Below are the code and all the weights of a small trained network. Each question names an input and a class and asks about switching units off, where a switched-off unit gives its printed mean instead of its output.

import numpy as np


def w(rows, s, z=0):
    codes = np.array(rows[::2]) - 128.0
    scale = np.full(codes.shape[1], s)
    scale[-1] = z or s
    return codes * scale


def norm(h):
    return h / np.sqrt((h * h).mean(-1, keepdims=True) + 1e-5)


def f(y):
    return y / 2 * (1 + np.tanh(0.7978845608 * (y + 0.044715 * y**3)))


def log_softmax(a):
    a = a - a.max(-1, keepdims=True)
    return a - np.log(np.exp(a).sum(-1, keepdims=True))


def net(x, mask):
    res = np.array(x, float).reshape(1, 5) / 4 @ E
    u = 0
    for l in range(3):
        y = f(norm(res) @ A[l][:, :-1].T + A[l][:, -1])
        res = res + np.where(mask[u : u + 11], y, B[l][:, -1]) @ B[l][:, :-1]
        u += 11
    return log_softmax(norm(res)[-1] @ U[:, :-1].T + U[:, -1])


A, B = {}, {}
E = w([
[132,116,50,182,78,219,53,154,244],'x0',
[141,1,168,143,203,208,109,159,127],'x1',
[228,89,220,80,117,166,92,39,230],'x2',
[143,153,132,152,157,126,144,107,130],'x3',
[81,101,219,190,54,104,216,135,190],'x4',
],0.0073)
A[0] = w([
[62,95,209,88,152,88,202,90,96,43],'L0N1',
[54,45,189,191,185,178,121,146,138,57],'L0N2',
[190,113,55,114,149,122,100,117,109,135],'L0N3',
[122,56,168,173,187,156,110,139,116,53],'L0N4',
[146,119,98,183,161,116,130,73,115,119],'L0N5',
[95,109,69,209,104,155,134,123,225,79],'L0N6',
[63,116,99,180,124,132,91,101,208,91],'L0N7',
[146,165,204,72,129,168,156,117,241,121],'L0N8',
[65,146,88,193,127,145,201,206,112,84],'L0N9',
[102,103,207,242,51,88,178,145,152,3],'L0N10',
[71,255,155,126,20,97,115,87,156,52],'L0N11',
],0.0077,0.0027)
B[0] = w([
[175,206,199,143,106,148,120,198,75,230],'L0N1',
[174,91,36,130,156,115,192,138,152,223],'L0N2',
[103,152,120,103,150,176,93,134,119,190],'L0N3',
[158,98,47,108,121,91,197,139,102,185],'L0N4',
[73,67,117,61,87,107,79,220,132,133],'L0N5',
[166,213,205,150,82,149,135,206,49,241],'L0N6',
[141,158,169,130,80,159,150,173,72,194],'L0N7',
[85,75,103,166,89,98,71,67,98,247],'L0N8',
[107,65,140,205,102,89,47,10,125,253],'L0N9',
[36,135,147,49,205,208,133,95,220,228],'L0N10',
[211,60,27,123,168,125,208,143,126,232],'L0N11',
],0.012,0.0046)
A[1] = w([
[132,232,65,80,56,65,153,96,188,68],'L1N1',
[37,116,101,157,108,121,123,144,77,81],'L1N2',
[118,178,218,88,147,60,163,163,105,88],'L1N3',
[66,179,73,20,195,153,48,114,124,31],'L1N4',
[152,147,105,96,153,106,82,153,127,107],'L1N5',
[19,175,101,124,138,114,158,162,120,77],'L1N6',
[2,129,168,102,94,184,223,120,202,2],'L1N7',
[198,73,173,65,53,111,98,43,151,94],'L1N8',
[106,96,136,164,69,114,101,54,80,48],'L1N9',
[60,144,163,138,141,127,180,133,213,34],'L1N10',
[141,136,180,119,139,106,91,116,164,58],'L1N11',
],0.0087,0.0024)
B[1] = w([
[155,1,111,128,141,161,167,210,129,153],'L1N1',
[135,140,154,164,127,55,126,66,140,198],'L1N2',
[177,105,159,122,9,205,91,113,122,209],'L1N3',
[54,161,177,47,131,177,198,57,203,241],'L1N4',
[125,145,125,138,163,190,152,79,105,162],'L1N5',
[156,53,149,157,141,155,84,98,166,155],'L1N6',
[82,174,161,4,166,154,152,69,185,213],'L1N7',
[44,149,74,235,141,48,114,104,50,252],'L1N8',
[74,86,86,142,145,146,110,102,84,228],'L1N9',
[93,109,132,64,114,157,121,112,162,157],'L1N10',
[159,128,108,190,148,95,127,125,158,125],'L1N11',
],0.0097,0.0041)
A[2] = w([
[60,124,143,224,159,11,41,95,129,49],'L2N1',
[254,144,148,71,86,132,105,103,212,123],'L2N2',
[234,54,42,120,169,64,223,214,179,59],'L2N3',
[179,225,155,177,56,164,63,241,237,83],'L2N4',
[158,118,138,124,79,184,106,104,114,147],'L2N5',
[99,212,120,57,181,121,126,113,136,114],'L2N6',
[72,78,88,196,125,64,56,106,130,72],'L2N7',
[206,171,233,87,99,91,110,162,79,4],'L2N8',
[189,171,187,159,74,158,70,192,70,56],'L2N9',
[135,15,175,146,185,172,112,163,135,96],'L2N10',
[110,224,113,41,235,166,61,123,212,31],'L2N11',
],0.009,0.0023)
B[2] = w([
[121,61,121,167,160,84,33,143,178,255],'L2N1',
[82,99,99,160,155,99,136,126,90,152],'L2N2',
[235,164,3,104,109,136,152,121,166,222],'L2N3',
[122,164,185,91,149,141,110,179,8,176],'L2N4',
[102,155,122,121,180,77,146,173,104,173],'L2N5',
[117,76,144,147,98,158,150,159,201,181],'L2N6',
[127,120,192,156,167,77,97,96,106,240],'L2N7',
[89,178,115,168,136,176,62,210,100,176],'L2N8',
[117,162,187,94,130,155,128,154,94,210],'L2N9',
[149,205,72,124,63,87,126,130,136,147],'L2N10',
[85,121,206,115,84,110,198,94,198,214],'L2N11',
],0.015,0.0072)
U = w([
[68,146,187,43,94,139,197,107,247,194],'0',
[123,103,142,180,133,23,48,102,153,252],'1',
[229,170,20,86,92,104,185,164,160,164],'2',
[119,220,203,94,93,141,113,229,62,5],'3',
],0.011,0.00035)

Each question gives the input, the list of numbers given to net, and the class t.
The units are the neurons (one row each of A and B). Each row of codes is followed by its name. A weight is (code - 128) times the scale printed after its matrix; where a second scale follows, it is the last column's (A, B and U).
mask holds one flag per neuron, layer by layer. A switched-off neuron (its flag False) gives its mean, the last column of its row in B, instead of its output. The means were averaged over made-up inputs and are rounded, as every weight is.
A unit's drop is (log p(t) with every unit on - log p(t) with that unit switched off) / (log p(t) with every unit on - log p(t) with every unit switched off).
The circuit of an input: a set's keep is (log p(t) with only the set's units on - log p(t) with every unit switched off) / (log p(t) with every unit on - log p(t) with every unit switched off). Starting from the 12 units with the biggest drops (on a tie, the unit counted first), units are removed one at a time, each time the one whose removal leaves the highest keep (on an exact tie, the one counted first), for as long as the keep stays at least 0.8.
circuit, biggest first: the units of the circuit, biggest drop first
most important unit: the unit with the biggest drop
top k neurons: the k neurons with the biggest drops, biggest first
k most important neurons of layer l: the k neurons of layer l with the biggest drops, biggest first
drop when u is switched off: that unit's drop, to one decimal
input [8,0,-7,-6,-5], class 3: 2 most important neurons of layer 0	(L0N6; L0N8)
input [-2,-4,-5,2,5], class 0: 2 most important neurons of layer 1	(L1N7; L1N8)
input [-5,6,1,5,6], class 0: top 4 neurons	(L0N10; L1N7; L0N11; L0N6)
input [7,6,-6,6,3], class 3: top 2 neurons	(L0N6; L0N7)
input [-7,1,4,2,3], class 3: circuit, biggest first	(L0N1)
input [2,7,-4,7,-7], class 0: top 2 neurons	(L1N4; L0N3)
input [-2,7,6,3,-4], class 2: 2 most important neurons of layer 0	(L0N4; L0N9)
input [-1,-7,-6,6,5], class 2: top 4 neurons	(L0N11; L0N8; L2N3; L1N8)
input [7,3,-3,2,-6], class 3: top 4 neurons	(L0N6; L0N10; L2N4; L0N7)
input [-6,3,4,3,1], class 3: 2 most important neurons of layer 0	(L0N1; L0N9)
input [6,8,4,4,7], class 2: top 3 neurons	(L0N2; L0N4; L1N4)
input [-4,7,4,-2,6], class 2: circuit, biggest first	(L0N2; L2N3)
input [-5,8,1,4,-8], class 0: circuit, biggest first	(L1N4; L0N3; L2N11)
input [-8,8,-5,-2,0], class 2: circuit, biggest first	(L0N2; L0N4; L2N3)
input [4,-6,6,-6,5], class 1: top 3 neurons	(L0N8; L1N8; L0N2)
input [-1,5,-5,-5,8], class 0: circuit, biggest first	(L0N10)
input [2,-5,4,-8,1], class 2: top 2 neurons	(L0N11; L0N9)
input [5,-7,0,2,-7], class 0: top 4 neurons	(L1N4; L0N3; L2N11; L0N2)
input [0,6,5,8,-5], class 2: top 3 neurons	(L0N4; L0N9; L0N10)
input [-7,-3,-6,5,-8], class 0: top 2 neurons	(L1N4; L0N6)
input [-5,4,-5,-8,7], class 0: most important unit	L0N10
input [8,-3,6,-4,-6], class 3: top 2 neurons	(L0N9; L0N10)
input [5,7,5,2,4], class 2: top 2 neurons	(L0N2; L0N9)
input [-3,8,3,1,6], class 2: 2 most important neurons of layer 0	(L0N2; L0N4)
input [5,-4,8,-7,7], class 1: top 3 neurons	(L0N8; L1N8; L1N4)
input [-3,-6,7,8,5], class 1: drop when L0N2 is switched off	0.1
input [5,1,-2,6,2], class 3: circuit, biggest first	(L0N6)
input [5,6,2,-5,0], class 2: drop when L2N3 is switched off	0.1
input [-4,7,5,-1,-1], class 2: drop when L0N2 is switched off	0.2
